Below are the code and all the weights of a small trained network. Each question names an input and a class and asks about switching units off, where a switched-off unit gives its printed mean instead of its output.

import numpy as np


def w(rows, s, z=0):
    codes = np.array(rows[::2]) - 128.0
    scale = np.full(codes.shape[1], s)
    scale[-1] = z or s
    return codes * scale


def f(y):
    return np.maximum(y, 0)


def log_softmax(a):
    a = a - a.max(-1, keepdims=True)
    return a - np.log(np.exp(a).sum(-1, keepdims=True))


def net(x, mask):
    res = np.array(x, float).reshape(1, 4) / 4 @ E
    y = f(res @ A[0][:, :-1].T + A[0][:, -1])
    res = res + np.where(mask, y, B[0][:, -1]) @ B[0][:, :-1]
    return log_softmax(res[-1] @ U[:, :-1].T + U[:, -1])


A, B = {}, {}
E = w([
[235,7,241,49,134,92,156,41,91,63,26],'x0',
[2,239,227,126,189,243,248,72,179,46,130],'x1',
[4,103,21,78,30,50,236,116,98,108,47],'x2',
[84,190,225,125,9,43,8,145,251,75,80],'x3',
],0.0063)
A[0] = w([
[88,215,211,131,138,169,165,48,108,91,115,7],'n0',
[167,76,161,69,158,115,142,47,139,98,79,58],'n1',
[204,52,160,105,141,117,184,91,86,77,144,61],'n2',
[40,205,101,174,143,145,148,149,163,124,198,81],'n3',
[179,148,199,138,167,117,111,154,115,156,154,230],'n4',
[169,68,88,96,242,199,215,104,44,215,129,19],'n5',
[134,87,185,122,77,108,164,102,78,86,122,235],'n6',
[127,92,179,96,175,139,146,73,127,60,70,201],'n7',
[93,121,139,82,71,98,163,70,79,91,69,34],'n8',
[88,103,102,71,43,63,174,101,127,74,60,158],'n9',
[208,101,155,96,111,104,162,115,139,110,111,51],'n10',
[118,154,216,125,79,60,88,130,183,126,100,66],'n11',
[156,96,86,168,78,81,83,199,124,174,129,227],'n12',
[169,59,192,103,92,141,108,80,103,13,71,36],'n13',
[225,103,157,133,203,189,115,111,127,135,218,105],'n14',
[218,81,63,95,81,115,105,126,100,172,155,31],'n15',
[48,176,125,222,92,126,107,200,168,178,154,71],'n16',
[148,53,90,88,110,88,64,188,113,126,86,44],'n17',
[172,66,123,92,98,53,53,91,121,197,85,155],'n18',
[203,114,197,66,96,96,168,98,152,107,101,44],'n19',
[143,151,106,184,119,154,116,104,157,104,152,255],'n20',
[178,115,177,152,142,169,50,136,242,127,131,111],'n21',
[119,99,158,169,130,144,59,182,217,88,65,62],'n22',
[92,112,63,115,99,151,186,106,68,155,82,126],'n23',
[86,158,71,156,153,129,76,212,147,183,192,12],'n24',
[121,168,225,107,50,96,55,189,170,106,123,67],'n25',
[50,98,80,79,105,96,145,109,122,99,130,41],'n26',
[67,130,57,110,66,109,146,139,156,133,50,57],'n27',
[48,148,168,106,19,93,103,111,179,134,59,175],'n28',
[160,74,196,103,131,163,101,90,116,46,98,78],'n29',
[109,161,160,100,171,254,164,12,186,37,87,87],'n30',
[180,156,208,198,193,126,101,157,131,150,146,13],'n31',
[31,232,226,97,128,162,157,75,196,92,96,104],'n32',
[182,102,193,75,113,112,161,110,118,91,67,101],'n33',
[59,129,174,70,201,173,199,77,143,103,102,105],'n34',
[137,69,105,164,103,80,47,253,153,196,124,45],'n35',
[116,163,208,101,67,62,65,134,181,104,153,83],'n36',
[209,128,204,126,173,148,69,140,145,139,132,69],'n37',
[95,119,183,103,48,71,103,158,198,78,115,54],'n38',
[167,125,160,98,164,146,23,121,225,81,180,149],'n39',
[57,102,121,84,99,99,163,73,135,111,160,65],'n40',
[165,68,106,127,127,75,68,126,111,155,114,39],'n41',
[71,71,52,87,36,91,127,102,92,64,62,66],'n42',
],0.0084,0.008)
B[0] = w([
[189,182,192,254,135,193,70,65,85,104,97,186],'n0',
[119,142,79,140,98,183,75,169,104,91,168,187],'n1',
[104,128,104,127,107,154,88,171,114,66,167,188],'n2',
[192,152,71,112,48,168,82,158,155,114,163,209],'n3',
[106,127,130,76,114,105,176,111,169,174,76,214],'n4',
[125,45,101,215,245,54,199,181,58,33,201,221],'n5',
[156,138,64,52,73,98,143,124,155,172,134,221],'n6',
[182,156,48,70,68,119,99,120,173,146,136,226],'n7',
[124,129,143,181,127,203,118,159,148,107,107,169],'n8',
[81,70,169,79,116,148,182,150,197,201,67,222],'n9',
[122,143,89,175,84,185,75,145,151,102,152,163],'n10',
[133,87,117,162,200,86,164,154,77,51,178,187],'n11',
[213,202,138,126,101,101,133,85,140,170,123,225],'n12',
[115,177,81,147,76,192,87,197,139,69,193,195],'n13',
[64,81,183,88,143,162,203,178,157,167,84,205],'n14',
[189,160,187,220,168,163,88,90,74,138,120,175],'n15',
[154,136,63,113,62,161,74,159,171,76,160,197],'n16',
[180,180,167,216,133,166,90,80,97,143,101,176],'n17',
[214,143,142,155,129,109,118,73,112,176,87,222],'n18',
[129,140,77,158,87,192,84,171,139,89,164,177],'n19',
[150,157,90,30,100,70,171,111,155,199,104,210],'n20',
[88,87,163,129,101,157,163,150,164,167,65,197],'n21',
[90,76,129,163,186,108,148,160,87,63,157,167],'n22',
[83,65,163,72,166,134,163,172,135,134,90,188],'n23',
[109,137,39,160,92,217,35,209,160,33,189,176],'n24',
[130,77,137,162,182,92,173,148,71,51,162,200],'n25',
[69,86,168,175,109,239,155,212,145,124,67,155],'n26',
[70,90,199,133,99,213,116,184,162,158,60,169],'n27',
[130,86,103,100,177,41,158,149,100,113,155,231],'n28',
[139,138,59,121,81,199,70,136,177,89,151,186],'n29',
[193,161,163,200,145,121,125,78,104,160,103,233],'n30',
[15,92,223,146,108,236,139,205,189,139,55,162],'n31',
[192,155,167,185,106,103,88,44,126,180,106,248],'n32',
[114,127,70,111,83,146,91,162,118,98,165,197],'n33',
[190,136,172,175,145,99,100,80,97,163,102,212],'n34',
[179,165,164,224,114,177,83,94,117,122,87,188],'n35',
[137,60,120,176,179,85,182,133,67,83,175,197],'n36',
[60,71,183,110,99,177,171,169,176,176,50,182],'n37',
[132,72,123,165,212,111,146,153,81,77,170,187],'n38',
[62,107,152,72,132,138,183,166,176,171,79,209],'n39',
[104,85,168,193,140,190,139,116,162,155,79,154],'n40',
[191,161,178,229,129,160,88,89,102,131,90,169],'n41',
[69,93,189,122,118,207,186,151,187,158,78,194],'n42',
],0.0094,0.013)
U = w([
[16,91,227,125,97,214,166,174,202,165,62,18],'0',
[210,201,207,224,115,157,37,22,87,145,117,2],'1',
[121,163,4,125,22,200,7,200,177,60,233,57],'2',
[106,45,122,181,253,90,203,173,44,40,215,67],'3',
[145,162,87,26,67,58,184,74,183,212,123,254],'4',
],0.011,0.0097)

Each question gives the input, the list of numbers given to net, and the class t.
The units are the neurons (one row each of A and B). Each row of codes is followed by its name. A weight is (code - 128) times the scale printed after its matrix; where a second scale follows, it is the last column's (A, B and U).
mask holds one flag per neuron, in row order. A switched-off neuron (its flag False) gives its mean, the last column of its row in B, instead of its output. The means were averaged over made-up inputs and are rounded, as every weight is.
A unit's drop is (log p(t) with every unit on - log p(t) with that unit switched off) / (log p(t) with every unit on - log p(t) with every unit switched off).
The circuit of an input: a set's keep is (log p(t) with only the set's units on - log p(t) with every unit switched off) / (log p(t) with every unit on - log p(t) with every unit switched off). Starting from the 12 units with the biggest drops (on a tie, the unit counted first), units are removed one at a time, each time the one whose removal leaves the highest keep (on an exact tie, the one counted first), for as long as the keep stays at least 0.8.
circuit, biggest first: the units of the circuit, biggest drop first
unit that matters most: the unit with the biggest drop
k most important neurons: the k neurons with the biggest drops, biggest first
drop when u is switched off: that unit's drop, to one decimal
input [7,6,0,-1], class 2: circuit, biggest first	(n7)
input [0,4,-6,7], class 3: 3 most important neurons	(n25 n36 n11)
input [6,-5,-5,3], class 2: 4 most important neurons	(n13 n29 n9 n19)
input [-8,0,-8,7], class 0: 2 most important neurons	(n39 n21)
input [8,-6,-4,8], class 2: 4 most important neurons	(n13 n29 n19 n5)
input [0,-8,-2,7], class 1: 3 most important neurons	(n35 n12 n18)
input [4,-7,6,7], class 1: 4 most important neurons	(n18 n17 n12 n5)
input [-2,-8,-5,8], class 1: 4 most important neurons	(n35 n12 n18 n5)
input [8,4,-8,-3], class 0: 2 most important neurons	(n14 n37)
input [-8,-8,-3,-3], class 1: 2 most important neurons	(n35 n15)
input [-4,-6,6,-1], class 0: 2 most important neurons	(n42 n27)
input [-5,4,-1,-2], class 2: 2 most important neurons	(n3 n18)
input [7,0,5,7], class 2: 2 most important neurons	(n13 n5)
input [-4,8,0,7], class 1: unit that matters most	n32
input [-4,-5,4,-5], class 1: 2 most important neurons	(n12 n28)
input [1,6,6,7], class 3: 3 most important neurons	(n28 n38 n11)
input [-7,-5,2,-8], class 3: 3 most important neurons	(n5 n7 n23)
input [4,7,0,8], class 3: drop when n25 is switched off	0.4
input [2,0,2,-4], class 3: drop when n20 is switched off	0.1
input [2,4,5,-8], class 3: circuit, biggest first	(n5)
input [2,-3,2,2], class 4: drop when n0 is switched off	0.2
input [-5,5,-4,-8], class 3: drop when n5 is switched off	3.6
